Below is a small trained network, with its code and all its weights. Each question gives an input and a target symbol and asks what happens when units are switched off, that is, made to give their printed mean instead of their output.

import numpy as np


def w(rows, s, z=0):
    codes = np.array(rows[::2]) - 128.0
    scale = np.full(codes.shape[1], s)
    scale[-1] = z or s
    return codes * scale


def norm(h):
    return h / np.sqrt((h * h).mean(-1, keepdims=True) + 1e-5)


def softmax(a):
    e = np.exp(a - a.max(-1, keepdims=True))
    return e / e.sum(-1, keepdims=True)


def log_softmax(a):
    a = a - a.max(-1, keepdims=True)
    return a - np.log(np.exp(a).sum(-1, keepdims=True))


def net(x, mask):
    ids = ['αβεζηθλμξπστφω'.index(c) for c in x.split()]
    T = len(ids)
    res = E[ids] + P[:T]
    u = 0
    for l in range(3):
        r = norm(res)
        for j in range(2):
            rows = slice(2 * j, 2 * j + 2)
            q, k, v = (r @ M[l][rows].T for M in (Q, K, V))
            z = softmax(np.where(np.tri(T) > 0, q @ k.T / 2**0.5, -1e9)) @ v
            o = O[l][rows]
            res = res + np.where(mask[u + j], z, o[:, -1]) @ o[:, :-1]
        u += 2
    return log_softmax(norm(res)[-1] @ U[:, :-1].T + U[:, -1])


Q, K, V, O = {}, {}, {}, {}
E = w([
[151,142,126,147,190,75],'α',
[134,103,110,126,111,55],'β',
[85,76,166,118,4,125],'ε',
[134,117,166,114,111,154],'ζ',
[224,121,149,134,112,129],'η',
[126,160,203,79,50,138],'θ',
[149,117,156,118,137,87],'λ',
[72,134,149,120,74,134],'μ',
[170,153,167,175,114,204],'ξ',
[137,82,82,149,116,116],'π',
[85,102,159,94,53,181],'σ',
[156,139,94,86,111,157],'τ',
[175,191,145,128,107,96],'φ',
[163,186,62,159,43,151],'ω',
],0.025)
P = w([
[127,50,160,149,2,132],'0',
[140,69,142,128,40,119],'1',
[144,80,131,122,49,117],'2',
[147,89,120,120,69,112],'3',
[140,87,120,108,78,112],'4',
[141,96,121,98,95,106],'5',
[140,108,124,90,99,105],'6',
[143,108,113,87,106,106],'7',
[138,108,115,83,103,117],'8',
[133,119,119,87,117,113],'9',
[137,116,118,82,124,120],'10',
[126,118,119,84,118,127],'11',
[123,110,123,91,129,126],'12',
[110,96,148,78,80,130],'13',
],0.0092)
Q[0] = w([
[92,130,80,126,25,170],'L0H1',
[106,12,98,151,132,113],'L0H1',
[81,82,138,175,156,179],'L0H2',
[124,88,147,111,118,246],'L0H2',
],0.011)
K[0] = w([
[60,151,86,85,65,255],'L0H1',
[144,1,121,118,160,122],'L0H1',
[82,39,154,195,90,110],'L0H2',
[88,93,245,223,137,207],'L0H2',
],0.0082)
V[0] = w([
[133,153,191,192,81,94],'L0H1',
[34,254,134,191,130,232],'L0H1',
[101,199,200,60,205,241],'L0H2',
[167,163,121,132,73,88],'L0H2',
],0.0051)
O[0] = w([
[112,61,204,122,48,131,191],'L0H1',
[139,157,77,212,253,81,3],'L0H1',
[143,214,53,65,166,83,61],'L0H2',
[128,104,72,254,73,79,204],'L0H2',
],0.0083,0.0054)
Q[1] = w([
[76,116,89,169,250,134],'L1H1',
[152,120,164,134,87,118],'L1H1',
[86,106,123,111,200,138],'L1H2',
[149,180,119,126,133,150],'L1H2',
],0.012)
K[1] = w([
[164,99,153,170,18,65],'L1H1',
[250,194,108,148,192,186],'L1H1',
[117,27,158,119,163,177],'L1H2',
[149,84,134,163,99,73],'L1H2',
],0.011)
V[1] = w([
[196,253,226,203,251,254],'L1H1',
[130,162,251,162,119,130],'L1H1',
[40,134,95,197,98,208],'L1H2',
[154,169,105,141,134,8],'L1H2',
],0.0087)
O[1] = w([
[117,127,148,197,135,228,190],'L1H1',
[59,91,180,160,188,121,254],'L1H1',
[43,254,36,169,211,148,136],'L1H2',
[114,124,191,236,34,48,80],'L1H2',
],0.0079,0.0061)
Q[2] = w([
[187,192,77,215,204,138],'L2H1',
[189,122,116,8,129,104],'L2H1',
[76,60,169,103,129,104],'L2H2',
[46,112,201,103,49,253],'L2H2',
],0.0075)
K[2] = w([
[192,83,116,223,100,131],'L2H1',
[199,154,2,34,117,122],'L2H1',
[52,129,12,95,24,87],'L2H2',
[96,7,94,147,132,212],'L2H2',
],0.007)
V[2] = w([
[228,255,61,73,167,148],'L2H1',
[130,45,126,106,75,116],'L2H1',
[151,119,49,166,183,134],'L2H2',
[116,132,177,171,88,158],'L2H2',
],0.0075)
O[2] = w([
[140,121,158,89,2,146,1],'L2H1',
[159,129,38,149,149,193,219],'L2H1',
[125,23,54,126,125,129,38],'L2H2',
[150,153,167,100,96,197,188],'L2H2',
],0.0095,0.0086)
U = w([
[153,146,132,109,207,73,130],'α',
[111,91,122,127,126,84,100],'β',
[31,110,133,112,78,104,56],'ε',
[151,158,135,32,194,149,88],'ζ',
[254,104,140,104,136,146,3],'η',
[90,217,211,71,122,107,86],'θ',
[149,68,218,55,148,113,114],'λ',
[38,183,123,97,163,77,144],'μ',
[129,152,148,151,135,197,154],'ξ',
[144,71,62,98,152,137,185],'π',
[65,156,98,39,143,150,119],'σ',
[176,169,84,55,59,158,124],'τ',
[148,153,174,181,100,59,165],'φ',
[113,199,64,146,99,111,187],'ω',
],0.0096,0.0053)

Each question gives the input, a string of symbols that net reads in full, and the target symbol t.
The units are the heads (2 rows each of Q, K, V and O). Each row of codes is followed by its name. A weight is (code - 128) times the scale printed after its matrix; where a second scale follows, it is the last column's (O and U).
mask holds one flag per head, layer by layer. A switched-off head (its flag False) gives its mean, the last column of its rows in O, instead of its output. The means were averaged over made-up inputs and are rounded, as every weight is.
A unit's drop is (log p(t) with every unit on - log p(t) with that unit switched off) / (log p(t) with every unit on - log p(t) with every unit switched off).
The circuit of an input: a set's keep is (log p(t) with only the set's units on - log p(t) with every unit switched off) / (log p(t) with every unit on - log p(t) with every unit switched off). Starting from all 6 units, units are removed one at a time, each time the one whose removal leaves the highest keep (on an exact tie, the one counted first), for as long as the keep stays at least 0.8.
units of the circuit, in order: the units of the circuit, biggest drop first
most important unit: the unit with the biggest drop
heads that matter: for each layer, one digit per head in row order, 1 if its drop is at least 0.15 and else 0, layers parted by /
drop when u is switched off: that unit's drop, to one decimal
input θ τ θ λ, target τ: heads that matter : 00 / 10 / 00
input ξ ζ λ λ ε ε μ ζ τ μ ξ φ, target φ: units of the circuit, in order : L1H2
input θ β ζ, target ζ: units of the circuit, in order : L1H1; L2H1; L0H2
input ω λ ξ φ λ λ λ π η θ ε, target ξ: units of the circuit, in order : L1H1; L0H1; L0H2
input λ α σ τ σ ζ, target τ: units of the circuit, in order : L1H1; L2H1
input ε τ α τ ζ σ, target τ: units of the circuit, in order : L1H1; L0H1
input π α λ π ξ θ ξ ε ξ θ, target ξ: heads that matter : 10 / 10 / 00
input ξ θ θ τ λ ζ, target τ: units of the circuit, in order : L1H1; L0H2; L2H1
input λ ζ ζ ω τ τ θ η, target τ: units of the circuit, in order : L1H1; L2H1
input ε ω λ π τ ξ ζ β β β, target ξ: heads that matter : 11 / 10 / 00
input λ ε λ θ ξ λ, target ξ: units of the circuit, in order : L1H1; L0H1; L2H1
input μ λ ω φ ω μ π ζ φ ε τ λ λ α, target τ: units of the circuit, in order : L1H1; L0H1
input η ζ μ, target μ: heads that matter : 10 / 10 / 00
input β ξ θ λ λ λ ζ ζ α, target ξ: units of the circuit, in order : L0H1; L1H1
input λ φ ζ α α ω π ζ, target ζ: most important unit : L0H2
input φ σ ζ λ ξ θ π λ π λ λ τ, target τ: units of the circuit, in order : L2H1; L1H1
input τ η λ τ λ, target τ: drop when L2H1 is switched off : 0.1
input ξ φ ω λ β ω ζ η λ φ φ, target φ: drop when L1H2 is switched off : 0.8
input ζ λ θ τ β θ, target τ: drop when L2H1 is switched off : 0.2
